Here is a tiny trained network, its code and every weight. The questions are about switching its units off for an input and a target symbol, where a switched-off unit gives its printed mean instead of its output.

import numpy as np


def w(rows, s, z=0):
    codes = np.array(rows[::2]) - 128.0
    scale = np.full(codes.shape[1], s)
    scale[-1] = z or s
    return codes * scale


def softmax(a):
    e = np.exp(a - a.max(-1, keepdims=True))
    return e / e.sum(-1, keepdims=True)


def log_softmax(a):
    a = a - a.max(-1, keepdims=True)
    return a - np.log(np.exp(a).sum(-1, keepdims=True))


def net(x, mask):
    ids = ['αβγδεηθλμξπστφψω'.index(c) for c in x.split()]
    T = len(ids)
    res = E[ids] + P[:T]
    u = 0
    for l in range(3):
        r = res
        for j in range(2):
            rows = slice(3 * j, 3 * j + 3)
            q, k, v = (r @ M[l][rows].T for M in (Q, K, V))
            z = softmax(np.where(np.tri(T) > 0, q @ k.T / 3**0.5, -1e9)) @ v
            o = O[l][rows]
            res = res + np.where(mask[u + j], z, o[:, -1]) @ o[:, :-1]
        u += 2
    return log_softmax(res[-1] @ U[:, :-1].T + U[:, -1])


Q, K, V, O = {}, {}, {}, {}
E = w([
[65,205,110,121],'α',
[50,72,193,191],'β',
[166,84,251,97],'γ',
[76,162,9,93],'δ',
[232,108,74,107],'ε',
[73,39,34,62],'η',
[238,105,172,225],'θ',
[202,186,221,153],'λ',
[208,241,133,122],'μ',
[12,136,124,98],'ξ',
[149,194,87,221],'π',
[151,98,114,34],'σ',
[111,192,211,52],'τ',
[180,40,141,115],'φ',
[128,69,57,184],'ψ',
[72,205,201,222],'ω',
],0.016)
P = w([
[135,56,136,204],'0',
[138,51,120,173],'1',
[153,23,140,202],'2',
[144,35,146,200],'3',
[149,41,154,224],'4',
[126,4,136,225],'5',
],0.0017)
Q[0] = w([
[80,121,176,97],'0.h0',
[104,100,91,157],'0.h0',
[117,78,132,139],'0.h0',
[93,174,151,156],'0.h1',
[9,201,74,145],'0.h1',
[191,162,184,114],'0.h1',
],0.012)
K[0] = w([
[116,107,161,122],'0.h0',
[82,83,86,142],'0.h0',
[89,112,120,124],'0.h0',
[59,180,155,145],'0.h1',
[1,155,58,112],'0.h1',
[212,220,158,108],'0.h1',
],0.0098)
V[0] = w([
[36,243,98,96],'0.h0',
[116,56,135,149],'0.h0',
[42,130,101,168],'0.h0',
[20,107,160,114],'0.h1',
[120,83,68,132],'0.h1',
[2,110,10,113],'0.h1',
],0.0048)
O[0] = w([
[224,77,129,63,231],'0.h0',
[129,151,116,142,127],'0.h0',
[168,7,112,184,220],'0.h0',
[89,192,80,162,190],'0.h1',
[76,119,129,153,157],'0.h1',
[3,222,132,154,249],'0.h1',
],0.0041,0.0012)
Q[1] = w([
[81,140,45,106],'1.h0',
[132,247,157,157],'1.h0',
[199,147,20,167],'1.h0',
[182,131,68,31],'1.h1',
[57,142,59,151],'1.h1',
[113,128,74,180],'1.h1',
],0.013)
K[1] = w([
[82,136,78,115],'1.h0',
[123,254,158,161],'1.h0',
[208,154,15,173],'1.h0',
[165,135,103,79],'1.h1',
[13,206,102,138],'1.h1',
[99,178,73,139],'1.h1',
],0.013)
V[1] = w([
[97,48,226,83],'1.h0',
[77,235,247,183],'1.h0',
[92,2,226,114],'1.h0',
[7,184,151,184],'1.h1',
[90,169,112,159],'1.h1',
[101,182,100,155],'1.h1',
],0.0097)
O[1] = w([
[101,248,123,150,102],'1.h0',
[200,155,105,102,133],'1.h0',
[102,225,121,168,124],'1.h0',
[149,167,50,144,252],'1.h1',
[159,117,82,124,180],'1.h1',
[130,106,81,134,175],'1.h1',
],0.012,0.0023)
Q[2] = w([
[105,116,179,220],'2.h0',
[90,141,104,116],'2.h0',
[137,141,67,70],'2.h0',
[60,95,39,69],'2.h1',
[73,92,135,211],'2.h1',
[172,113,77,254],'2.h1',
],0.0075)
K[2] = w([
[148,119,38,109],'2.h0',
[101,159,110,123],'2.h0',
[88,130,186,168],'2.h0',
[101,125,2,121],'2.h1',
[101,109,152,152],'2.h1',
[175,113,87,234],'2.h1',
],0.0097)
V[2] = w([
[175,119,130,105],'2.h0',
[124,100,111,163],'2.h0',
[108,122,215,161],'2.h0',
[103,128,154,75],'2.h1',
[218,125,158,179],'2.h1',
[148,178,105,2],'2.h1',
],0.0078)
O[2] = w([
[181,114,110,108,124],'2.h0',
[117,108,115,153,170],'2.h0',
[103,115,188,150,5],'2.h0',
[91,157,60,84,61],'2.h1',
[253,141,161,151,103],'2.h1',
[99,177,156,14,100],'2.h1',
],0.0067,0.0023)
U = w([
[169,128,97,30,246],'α',
[143,200,114,221,68],'β',
[127,211,184,143,113],'γ',
[84,43,100,73,23],'δ',
[104,54,193,122,194],'ε',
[22,112,97,152,3],'η',
[167,125,192,206,153],'θ',
[191,161,197,108,161],'λ',
[174,81,195,32,94],'μ',
[84,203,74,93,118],'ξ',
[201,70,131,153,104],'π',
[44,127,175,57,218],'σ',
[136,187,171,1,81],'τ',
[78,144,179,199,217],'φ',
[114,99,101,231,119],'ψ',
[218,188,121,157,65],'ω',
],0.0081,0.0064)

Each question gives the input, a string of symbols that net reads in full, and the target symbol t.
The units are the heads (3 rows each of Q, K, V and O). Each row of codes is followed by its name. A weight is (code - 128) times the scale printed after its matrix; where a second scale follows, it is the last column's (O and U).
mask holds one flag per head, layer by layer. A switched-off head (its flag False) gives its mean, the last column of its rows in O, instead of its output. The means were averaged over made-up inputs and are rounded, as every weight is.
A unit's drop is (log p(t) with every unit on - log p(t) with that unit switched off) / (log p(t) with every unit on - log p(t) with every unit switched off).
The circuit of an input: a set's keep is (log p(t) with only the set's units on - log p(t) with every unit switched off) / (log p(t) with every unit on - log p(t) with every unit switched off). Starting from all 6 units, units are removed one at a time, each time the one whose removal leaves the highest keep (on an exact tie, the one counted first), for as long as the keep stays at least 0.8.
circuit, biggest first: the units of the circuit, biggest drop first
heads that matter: for each layer, one digit per head in row order, 1 if its drop is at least 0.15 and else 0, layers parted by /
drop when u is switched off: that unit's drop, to one decimal
input ε α σ μ, target μ: heads that matter -> 00 / 11 / 00
input γ π φ φ, target φ: heads that matter -> 01 / 11 / 00
input ω γ λ, target λ: circuit, biggest first -> (1.h0, 1.h1)
input α ψ π α β, target β: heads that matter -> 00 / 10 / 00
input η θ β τ, target τ: heads that matter -> 00 / 10 / 01
input θ π γ σ, target σ: circuit, biggest first -> (1.h1, 1.h0)
input ψ ε ε, target ε: circuit, biggest first -> (1.h1, 1.h0)
input ψ τ α α π λ, target λ: heads that matter -> 01 / 11 / 01
input ξ φ σ ξ ξ θ, target θ: heads that matter -> 01 / 11 / 01
input ε σ ψ ξ α η, target η: heads that matter -> 00 / 10 / 01
input σ α γ, target γ: heads that matter -> 00 / 10 / 00
input α ε ε ω, target ω: circuit, biggest first -> (1.h0, 1.h1)
input σ τ ψ α, target α: circuit, biggest first -> (1.h0, 0.h1, 1.h1)
input β α ε, target ε: circuit, biggest first -> (1.h0, 1.h1)
input ω β α π η, target η: drop when 2.h0 is switched off -> 0.0
input φ σ ξ, target ξ: drop when 0.h1 is switched off -> 0.1
input σ τ θ, target θ: drop when 1.h1 is switched off -> 0.4
